Below are the code and all the weights of a small trained network. Each question names an input and a target symbol and asks about switching units off, where a switched-off unit gives its printed mean instead of its output.

import numpy as np


def w(rows, s, z=0):
    codes = np.array(rows[::2]) - 128.0
    scale = np.full(codes.shape[1], s)
    scale[-1] = z or s
    return codes * scale


def norm(h):
    return h / np.sqrt((h * h).mean(-1, keepdims=True) + 1e-5)


def softmax(a):
    e = np.exp(a - a.max(-1, keepdims=True))
    return e / e.sum(-1, keepdims=True)


def log_softmax(a):
    a = a - a.max(-1, keepdims=True)
    return a - np.log(np.exp(a).sum(-1, keepdims=True))


def net(x, mask):
    ids = ['αβγεηθλμξπτφψ'.index(c) for c in x.split()]
    T = len(ids)
    res = E[ids] + P[:T]
    u = 0
    for l in range(3):
        r = norm(res)
        for j in range(3):
            rows = slice(2 * j, 2 * j + 2)
            q, k, v = (r @ M[l][rows].T for M in (Q, K, V))
            z = softmax(np.where(np.tri(T) > 0, q @ k.T / 2**0.5, -1e9)) @ v
            o = O[l][rows]
            res = res + np.where(mask[u + j], z, o[:, -1]) @ o[:, :-1]
        u += 3
    return log_softmax(norm(res)[-1] @ U[:, :-1].T + U[:, -1])


Q, K, V, O = {}, {}, {}, {}
E = w([
[36,85,153,129,128,116,158,136],'α',
[81,150,93,155,123,152,161,87],'β',
[82,139,88,62,144,109,116,140],'γ',
[129,163,253,106,158,183,149,134],'ε',
[187,94,152,108,115,99,101,146],'η',
[156,140,69,112,174,147,171,177],'θ',
[92,134,122,153,187,76,108,187],'λ',
[121,136,122,110,197,90,148,105],'μ',
[130,106,139,110,111,96,148,64],'ξ',
[185,215,120,52,124,79,124,114],'π',
[152,115,128,166,196,124,127,106],'τ',
[146,150,119,156,100,93,191,150],'φ',
[128,56,50,124,159,133,129,105],'ψ',
],0.005)
P = w([
[149,146,126,128,89,168,109,122],'0',
[171,83,174,92,157,164,255,141],'1',
[167,69,149,96,163,138,232,140],'2',
[152,57,145,100,157,136,207,137],'3',
[137,132,70,145,167,68,125,142],'4',
[140,121,103,134,158,103,134,144],'5',
[139,135,122,132,161,109,145,142],'6',
[152,129,155,86,155,115,186,142],'7',
[149,123,123,112,161,117,117,137],'8',
[139,139,117,124,153,112,106,143],'9',
[129,142,107,145,144,97,59,134],'10',
[136,153,147,92,149,119,156,125],'11',
[140,141,160,100,148,110,164,132],'12',
[136,130,184,71,167,131,199,142],'13',
],0.0029)
Q[0] = w([
[108,98,134,108,177,108,208,120],'0.h1',
[170,85,166,45,169,155,215,165],'0.h1',
[136,180,110,199,67,123,148,140],'0.h2',
[167,133,187,84,174,154,202,108],'0.h2',
[107,145,131,199,32,164,124,179],'0.h3',
[156,83,151,91,100,172,254,178],'0.h3',
],0.0056)
K[0] = w([
[134,168,146,98,108,175,37,128],'0.h1',
[94,178,111,170,83,125,26,98],'0.h1',
[114,40,145,76,190,128,125,88],'0.h2',
[136,138,110,176,114,79,56,137],'0.h2',
[124,124,116,40,179,144,132,137],'0.h3',
[81,148,72,142,145,165,2,108],'0.h3',
],0.0062)
V[0] = w([
[99,186,140,120,121,255,155,183],'0.h1',
[126,52,158,149,197,127,227,92],'0.h1',
[174,100,113,198,40,220,135,148],'0.h2',
[128,111,193,71,184,202,105,52],'0.h2',
[118,141,103,89,68,191,79,90],'0.h3',
[95,132,57,143,206,130,18,169],'0.h3',
],0.0035)
O[0] = w([
[197,218,48,53,101,182,138,111,57],'0.h1',
[67,132,196,101,146,155,222,89,219],'0.h1',
[144,163,176,141,103,227,144,227,4],'0.h2',
[134,105,190,3,175,179,95,58,89],'0.h2',
[111,118,90,77,94,171,68,169,4],'0.h3',
[94,125,99,145,224,124,46,77,72],'0.h3',
],0.0032,0.0024)
Q[1] = w([
[127,69,179,80,194,44,212,86],'1.h1',
[186,141,84,80,120,18,228,46],'1.h1',
[116,104,165,114,215,42,246,125],'1.h2',
[127,63,91,67,243,28,244,87],'1.h2',
[255,99,196,95,194,19,228,41],'1.h3',
[190,195,145,196,84,117,1,239],'1.h3',
],0.0042)
K[1] = w([
[156,125,107,225,98,66,98,101],'1.h1',
[57,173,106,243,149,46,109,107],'1.h1',
[147,136,62,171,85,177,67,98],'1.h2',
[143,95,65,162,87,182,24,84],'1.h2',
[3,110,153,112,92,114,95,126],'1.h3',
[146,129,105,170,132,209,192,106],'1.h3',
],0.0053)
V[1] = w([
[113,216,79,158,140,63,180,83],'1.h1',
[136,147,178,111,182,234,153,175],'1.h1',
[163,82,44,152,72,202,100,171],'1.h2',
[152,254,196,145,80,135,119,132],'1.h2',
[76,115,45,84,152,123,154,78],'1.h3',
[206,182,97,157,168,136,72,92],'1.h3',
],0.0039)
O[1] = w([
[211,129,158,58,157,191,235,121,254],'1.h1',
[106,254,67,131,165,61,73,66,58],'1.h1',
[90,98,227,179,146,160,124,48,114],'1.h2',
[88,69,33,161,71,33,147,92,61],'1.h2',
[116,83,111,101,102,251,161,111,196],'1.h3',
[201,115,155,180,79,96,130,46,60],'1.h3',
],0.0033,0.0034)
Q[2] = w([
[154,124,163,57,183,102,182,98],'2.h1',
[113,145,57,156,83,138,74,205],'2.h1',
[67,148,62,227,39,153,13,117],'2.h2',
[145,34,160,79,139,100,154,88],'2.h2',
[133,115,44,231,44,137,50,162],'2.h3',
[193,97,209,4,231,75,253,110],'2.h3',
],0.0065)
K[2] = w([
[160,156,93,200,110,86,46,140],'2.h1',
[117,108,236,71,146,124,201,126],'2.h1',
[172,105,172,59,187,81,254,190],'2.h2',
[54,147,87,210,100,174,87,164],'2.h2',
[164,125,170,42,207,101,226,188],'2.h3',
[65,125,54,184,39,210,23,39],'2.h3',
],0.0058)
V[2] = w([
[65,138,115,84,28,80,173,55],'2.h1',
[52,113,178,97,155,136,115,199],'2.h1',
[185,61,180,94,155,94,50,91],'2.h2',
[36,204,5,192,82,11,30,60],'2.h2',
[84,182,25,53,208,156,107,104],'2.h3',
[213,236,231,118,176,98,132,171],'2.h3',
],0.0031)
O[2] = w([
[88,72,160,32,158,127,80,39,64],'2.h1',
[56,200,89,74,140,101,151,140,67],'2.h1',
[80,95,218,60,68,8,113,188,133],'2.h2',
[64,31,113,149,255,173,185,235,1],'2.h2',
[185,117,126,197,195,11,47,188,169],'2.h3',
[59,208,178,185,130,59,162,13,118],'2.h3',
],0.0031,0.00093)
U = w([
[3,89,163,117,80,108,132,164,191],'α',
[92,200,80,201,93,211,182,29,180],'β',
[64,142,70,18,110,158,121,199,83],'γ',
[115,215,250,141,151,222,55,125,159],'ε',
[202,30,167,139,75,111,61,202,152],'η',
[180,188,12,134,177,197,108,197,40],'θ',
[77,160,129,203,175,13,120,196,183],'λ',
[114,137,132,106,239,50,137,43,7],'μ',
[135,60,192,76,94,74,152,47,122],'ξ',
[197,200,111,54,103,53,113,60,89],'π',
[193,143,137,237,188,118,124,66,68],'τ',
[172,149,122,221,38,137,232,227,128],'φ',
[170,53,71,132,154,203,57,100,252],'ψ',
],0.0058,0.0021)

Each question gives the input, a string of symbols that net reads in full, and the target symbol t.
The units are the heads (2 rows each of Q, K, V and O). Each row of codes is followed by its name. A weight is (code - 128) times the scale printed after its matrix; where a second scale follows, it is the last column's (O and U).
mask holds one flag per head, layer by layer. A switched-off head (its flag False) gives its mean, the last column of its rows in O, instead of its output. The means were averaged over made-up inputs and are rounded, as every weight is.
A unit's drop is (log p(t) with every unit on - log p(t) with that unit switched off) / (log p(t) with every unit on - log p(t) with every unit switched off).
The circuit of an input: a set's keep is (log p(t) with only the set's units on - log p(t) with every unit switched off) / (log p(t) with every unit on - log p(t) with every unit switched off). Starting from all 9 units, units are removed one at a time, each time the one whose removal leaves the highest keep (on an exact tie, the one counted first), for as long as the keep stays at least 0.8.
units of the circuit, in order: the units of the circuit, biggest drop first
most important unit: the unit with the biggest drop
which heads matter: for each layer, one digit per head in row order, 1 if its drop is at least 0.15 and else 0, layers parted by /
drop of u: that unit's drop, to one decimal
input ψ μ λ η, target ε: most important unit => 1.h2
input φ μ μ ψ, target β: units of the circuit, in order => 0.h2; 2.h3; 2.h2
input λ γ ψ φ φ ξ μ π, target φ: units of the circuit, in order => 2.h1; 0.h3; 0.h1; 1.h1
input μ μ μ μ φ τ ψ π ε μ φ β τ ξ, target π: units of the circuit, in order => 2.h2; 1.h2
input ψ β τ γ φ μ η τ π ξ η ψ β, target ε: units of the circuit, in order => 1.h2; 0.h3
input φ φ φ φ φ λ τ γ φ, target β: which heads matter => 000 / 000 / 011
input μ π ψ ε μ ε β γ ε φ α ξ η μ, target π: units of the circuit, in order => 2.h2; 1.h2
input μ θ γ ε μ β φ λ φ, target π: units of the circuit, in order => 2.h2; 0.h2
input φ μ μ ξ, target β: units of the circuit, in order => 0.h2; 2.h2
input λ ξ φ β μ ξ φ λ, target φ: which heads matter => 010 / 100 / 100
input τ ψ λ, target λ: which heads matter => 010 / 100 / 001
input ψ ξ θ γ μ μ μ φ λ, target ε: which heads matter => 000 / 010 / 000
input ψ ξ τ φ ψ μ ψ θ μ φ, target ε: which heads matter => 000 / 010 / 000
input π μ β μ π τ φ, target ξ: most important unit => 0.h1
input φ φ φ β λ φ, target β: units of the circuit, in order => 2.h2; 2.h3; 0.h2
input λ λ φ η μ β φ μ φ μ, target φ: units of the circuit, in order => 2.h1; 0.h3; 0.h2
input φ α ψ ξ ε φ θ γ, target β: which heads matter => 010 / 000 / 011
input τ μ λ ψ α, target λ: units of the circuit, in order => 1.h1; 0.h2; 2.h3
input λ α φ π β, target φ: which heads matter => 001 / 000 / 100
input μ θ μ ε φ τ γ ε ε η τ, target π: units of the circuit, in order => 2.h2
input η τ η μ ψ α ψ η γ, target α: units of the circuit, in order => 1.h1; 0.h1; 2.h2; 1.h3
input ψ γ π φ, target ε: units of the circuit, in order => 1.h2; 0.h3
input λ φ τ θ ψ φ π γ μ ψ τ, target φ: units of the circuit, in order => 0.h3; 2.h1
input μ λ ψ π ψ γ, target π: which heads matter => 000 / 010 / 010
input λ τ α ξ ξ ξ μ γ λ φ φ α, target φ: which heads matter => 011 / 110 / 100
input μ ψ γ θ ε φ ψ λ π γ, target π: which heads matter => 000 / 000 / 010
input ξ ψ γ η ψ, target γ: most important unit => 1.h1
input μ ψ η θ α π ψ μ, target π: drop of 1.h3 => 0.0
